Here is a tiny trained network, its code and every weight. The questions are about switching its units off for an input and a target symbol, where a switched-off unit gives its printed mean instead of its output.

import numpy as np


def w(rows, s, z=0):
    codes = np.array(rows[::2]) - 128.0
    scale = np.full(codes.shape[1], s)
    scale[-1] = z or s
    return codes * scale


def f(y):
    return y / 2 * (1 + np.tanh(0.7978845608 * (y + 0.044715 * y**3)))


def softmax(a):
    e = np.exp(a - a.max(-1, keepdims=True))
    return e / e.sum(-1, keepdims=True)


def log_softmax(a):
    a = a - a.max(-1, keepdims=True)
    return a - np.log(np.exp(a).sum(-1, keepdims=True))


def net(x, mask):
    ids = ['αβγδεζθλμπσψω'.index(c) for c in x.split()]
    T = len(ids)
    res = E[ids] + P[:T]
    u = 0
    for l in range(2):
        r = res
        for j in range(2):
            rows = slice(3 * j, 3 * j + 3)
            q, k, v = (r @ M[l][rows].T for M in (Q, K, V))
            z = softmax(np.where(np.tri(T) > 0, q @ k.T / 3**0.5, -1e9)) @ v
            o = O[l][rows]
            res = res + np.where(mask[u + j], z, o[:, -1]) @ o[:, :-1]
        u += 2
        y = f(res @ A[l][:, :-1].T + A[l][:, -1])
        res = res + np.where(mask[u : u + 12], y, B[l][:, -1]) @ B[l][:, :-1]
        u += 12
    return log_softmax(res[-1] @ U[:, :-1].T + U[:, -1])


Q, K, V, O, A, B = {}, {}, {}, {}, {}, {}
E = w([
[63,129,189,95,142,124,217],'α',
[144,82,125,201,73,57,129],'β',
[100,155,123,126,104,136,138],'γ',
[169,70,205,124,118,158,73],'δ',
[149,138,80,160,95,131,227],'ε',
[73,166,119,113,60,144,74],'ζ',
[101,176,124,201,169,130,72],'θ',
[72,130,158,151,134,106,129],'λ',
[167,241,207,168,194,213,166],'μ',
[69,197,161,88,81,134,133],'π',
[99,248,114,163,146,112,115],'σ',
[198,199,94,198,51,180,88],'ψ',
[154,79,111,102,171,241,167],'ω',
],0.012)
P = w([
[7,149,97,164,125,166,107],'0',
[68,130,101,116,112,66,108],'1',
[68,182,146,199,53,207,118],'2',
[116,119,131,120,111,70,142],'3',
[111,185,170,208,28,214,122],'4',
[162,104,133,116,115,68,163],'5',
[145,191,179,209,8,206,131],'6',
[190,85,143,110,103,50,181],'7',
[177,188,182,225,2,208,135],'8',
],0.0054)
Q[0] = w([
[111,191,249,168,46,239,27],'0.h0',
[146,197,169,152,64,236,101],'0.h0',
[122,208,235,175,87,245,20],'0.h0',
[84,241,175,225,21,110,40],'0.h1',
[189,166,199,255,45,174,155],'0.h1',
[81,112,9,42,249,103,92],'0.h1',
],0.0056)
K[0] = w([
[222,122,228,83,179,167,141],'0.h0',
[197,116,216,94,165,194,92],'0.h0',
[213,117,242,80,199,190,143],'0.h0',
[188,229,181,153,65,62,58],'0.h1',
[227,93,95,237,95,68,117],'0.h1',
[46,221,107,52,232,254,152],'0.h1',
],0.0065)
V[0] = w([
[113,149,79,160,184,162,170],'0.h0',
[96,148,218,120,133,139,112],'0.h0',
[208,144,144,109,134,160,111],'0.h0',
[195,134,84,117,116,112,117],'0.h1',
[255,115,81,129,113,109,137],'0.h1',
[67,185,101,104,162,146,93],'0.h1',
],0.0065)
O[0] = w([
[84,79,109,206,188,106,67,109],'0.h0',
[150,238,120,192,76,112,142,224],'0.h0',
[216,129,214,178,180,206,152,114],'0.h0',
[227,203,88,136,152,115,64,73],'0.h1',
[250,150,62,120,184,153,95,3],'0.h1',
[2,152,151,100,184,112,131,198],'0.h1',
],0.0047,0.0035)
A[0] = w([
[146,217,81,195,57,90,140,234],'0.n0',
[69,148,70,161,198,39,92,195],'0.n1',
[225,93,47,158,78,96,176,226],'0.n2',
[168,12,157,156,151,72,124,255],'0.n3',
[146,89,50,47,223,149,93,139],'0.n4',
[66,82,209,38,131,104,174,187],'0.n5',
[108,150,174,153,143,252,202,233],'0.n6',
[138,106,226,124,179,74,57,230],'0.n7',
[120,153,55,216,125,253,95,226],'0.n8',
[211,110,175,212,212,176,153,62],'0.n9',
[133,77,31,69,104,168,215,194],'0.n10',
[46,49,169,171,126,157,102,108],'0.n11',
],0.006,0.0033)
B[0] = w([
[66,190,62,173,108,165,94,253],'0.n0',
[35,136,103,130,221,47,63,159],'0.n1',
[124,96,39,150,195,253,151,141],'0.n2',
[181,34,216,201,44,182,161,133],'0.n3',
[129,116,206,113,131,149,86,108],'0.n4',
[120,162,221,39,104,103,163,192],'0.n5',
[190,209,175,74,143,238,142,227],'0.n6',
[192,97,198,214,71,55,166,151],'0.n7',
[128,143,224,91,132,222,68,208],'0.n8',
[200,86,91,98,73,97,203,132],'0.n9',
[93,126,137,90,209,237,146,130],'0.n10',
[134,97,230,113,134,87,41,168],'0.n11',
],0.0051,0.006)
Q[1] = w([
[87,183,108,211,124,224,103],'1.h0',
[105,15,82,95,147,28,162],'1.h0',
[140,150,221,112,104,254,136],'1.h0',
[75,159,113,169,114,159,162],'1.h1',
[122,210,201,210,33,230,114],'1.h1',
[92,79,73,48,208,17,169],'1.h1',
],0.0063)
K[1] = w([
[214,82,29,170,167,155,135],'1.h0',
[1,157,130,49,114,105,104],'1.h0',
[246,93,129,133,108,213,228],'1.h0',
[138,116,47,164,121,119,197],'1.h1',
[235,77,100,181,90,172,213],'1.h1',
[41,170,139,75,168,64,72],'1.h1',
],0.0062)
V[1] = w([
[75,43,99,80,72,177,45],'1.h0',
[152,92,110,13,209,188,222],'1.h0',
[168,211,27,70,160,182,114],'1.h0',
[60,43,18,179,134,98,208],'1.h1',
[200,87,185,142,132,109,1],'1.h1',
[125,168,33,175,185,193,145],'1.h1',
],0.0058)
O[1] = w([
[190,3,44,71,38,139,62,146],'1.h0',
[82,85,208,24,168,214,128,80],'1.h0',
[29,161,95,65,169,134,40,124],'1.h0',
[122,85,68,229,63,186,180,1],'1.h1',
[251,225,169,96,134,127,26,115],'1.h1',
[70,133,49,137,176,201,142,114],'1.h1',
],0.0056,0.0082)
A[1] = w([
[146,64,142,194,144,45,91,254],'1.n0',
[101,126,97,219,98,25,91,234],'1.n1',
[191,148,81,120,223,204,132,52],'1.n2',
[189,70,146,96,161,160,115,102],'1.n3',
[67,207,71,65,117,114,159,112],'1.n4',
[213,71,125,151,114,109,108,101],'1.n5',
[62,84,164,156,107,66,236,150],'1.n6',
[163,211,115,80,90,63,160,181],'1.n7',
[112,222,149,122,109,108,216,105],'1.n8',
[153,100,186,107,114,131,249,11],'1.n9',
[179,132,191,73,179,120,211,23],'1.n10',
[160,143,115,204,59,138,2,229],'1.n11',
],0.007,0.0031)
B[1] = w([
[153,201,161,134,151,215,215,174],'1.n0',
[55,149,110,71,178,109,219,229],'1.n1',
[46,49,196,149,77,14,99,164],'1.n2',
[96,208,116,198,70,31,97,146],'1.n3',
[142,59,101,184,102,103,30,238],'1.n4',
[65,170,87,171,88,115,24,148],'1.n5',
[203,13,145,165,211,158,99,189],'1.n6',
[153,65,172,213,78,66,119,230],'1.n7',
[195,103,100,205,134,112,61,214],'1.n8',
[171,142,46,43,214,104,67,141],'1.n9',
[92,123,3,163,119,122,138,170],'1.n10',
[209,143,67,42,157,82,202,254],'1.n11',
],0.006,0.0084)
U = w([
[178,20,107,108,213,119,107,88],'α',
[156,147,60,163,85,215,232,139],'β',
[116,79,131,155,124,152,146,117],'γ',
[228,145,190,107,120,151,144,174],'δ',
[93,53,106,227,84,253,136,181],'ε',
[58,88,94,32,27,18,174,112],'ζ',
[103,201,148,101,203,128,216,73],'θ',
[110,88,225,159,167,147,240,183],'λ',
[101,171,198,219,217,173,104,95],'μ',
[83,13,160,221,35,75,68,43],'π',
[79,146,73,211,171,53,135,2],'σ',
[149,104,19,98,176,145,34,102],'ψ',
[99,95,204,10,157,216,147,211],'ω',
],0.005,0.0046)

Each question gives the input, a string of symbols that net reads in full, and the target symbol t.
The units are the heads (3 rows each of Q, K, V and O) and the neurons (one row each of A and B). Each row of codes is followed by its name. A weight is (code - 128) times the scale printed after its matrix; where a second scale follows, it is the last column's (O, A, B and U).
mask holds one flag per unit, layer by layer, with each layer's heads first. A switched-off unit (its flag False) gives its mean, the last column of its rows in O or B, instead of its output. The means were averaged over made-up inputs and are rounded, as every weight is.
A unit's drop is (log p(t) with every unit on - log p(t) with that unit switched off) / (log p(t) with every unit on - log p(t) with every unit switched off).
The circuit of an input: a set's keep is (log p(t) with only the set's units on - log p(t) with every unit switched off) / (log p(t) with every unit on - log p(t) with every unit switched off). Starting from the 12 units with the biggest drops (on a tie, the unit counted first), units are removed one at a time, each time the one whose removal leaves the highest keep (on an exact tie, the one counted first), for as long as the keep stays at least 0.8.
circuit, biggest first: the units of the circuit, biggest drop first
unit that matters most: the unit with the biggest drop
top k neurons: the k neurons with the biggest drops, biggest first
top k neurons in layer l: the k neurons of layer l with the biggest drops, biggest first
heads that matter: for each layer, one digit per head in row order, 1 if its drop is at least 0.15 and else 0, layers parted by /
input ζ π ζ δ π θ π λ, target λ: heads that matter	00 / 00
input σ δ δ δ π λ ω δ μ, target μ: top 2 neurons in layer 1	(1.n11, 1.n8)
input π σ ψ ζ ζ ε π, target ε: top neuron in layer 0	(0.n2)
input ε δ μ δ ζ ψ σ ζ σ, target ψ: heads that matter	01 / 10
input β α μ ζ λ, target μ: top 2 neurons in layer 0	(0.n6, 0.n9)
input ζ μ λ β α π ζ ψ, target ψ: circuit, biggest first	(0.h1, 1.h0, 0.n2, 0.n0)
input π δ ζ λ γ μ λ ω, target ω: circuit, biggest first	(1.h0, 0.n10)
input ζ ζ μ ζ ζ, target μ: top 2 neurons	(0.n6, 1.n11)
input ζ ψ ε θ, target θ: top 2 neurons in layer 0	(0.n6, 0.n1)
input ψ ζ π, target ψ: heads that matter	01 / 11
input λ μ β ζ ζ, target β: heads that matter	01 / 11
input μ σ π π β ε, target ε: top 2 neurons	(0.n2, 1.n11)
input ζ ζ ζ ω δ, target δ: top 2 neurons in layer 0	(0.n7, 0.n3)
input λ ζ μ ω γ, target ω: heads that matter	01 / 10
input π λ ζ, target ζ: heads that matter	10 / 10
input ζ ω ψ ζ ζ, target ψ: heads that matter	01 / 11
input ζ π μ ζ γ π δ α, target α: heads that matter	00 / 00
input ε ζ π θ π, target ε: heads that matter	00 / 01
input σ ζ ζ ζ μ θ, target θ: top 3 neurons in layer 1	(1.n1, 1.n0, 1.n4)
input ζ ζ λ ζ ζ σ, target σ: heads that matter	00 / 10
input λ δ δ ζ ζ σ ζ ζ σ, target δ: top neuron in layer 1	(1.n11)
input ε ζ ω ζ σ, target ω: heads that matter	10 / 10
input ζ ζ ζ δ ψ γ λ, target ψ: heads that matter	01 / 11
input μ ζ δ ζ π λ ζ π, target π: top 3 neurons	(1.n7, 1.n11, 1.n8)
input ζ δ π ζ γ, target δ: top neuron in layer 0	(0.n3)
input δ δ δ δ ζ ζ σ γ θ, target δ: heads that matter	00 / 01
input δ π β π θ ζ σ, target β: unit that matters most	1.h1
input λ σ π π σ, target σ: top 2 neurons in layer 0	(0.n0, 0.n5)
input ζ ζ β λ, target λ: top 3 neurons	(1.n0, 1.n6, 1.n1)
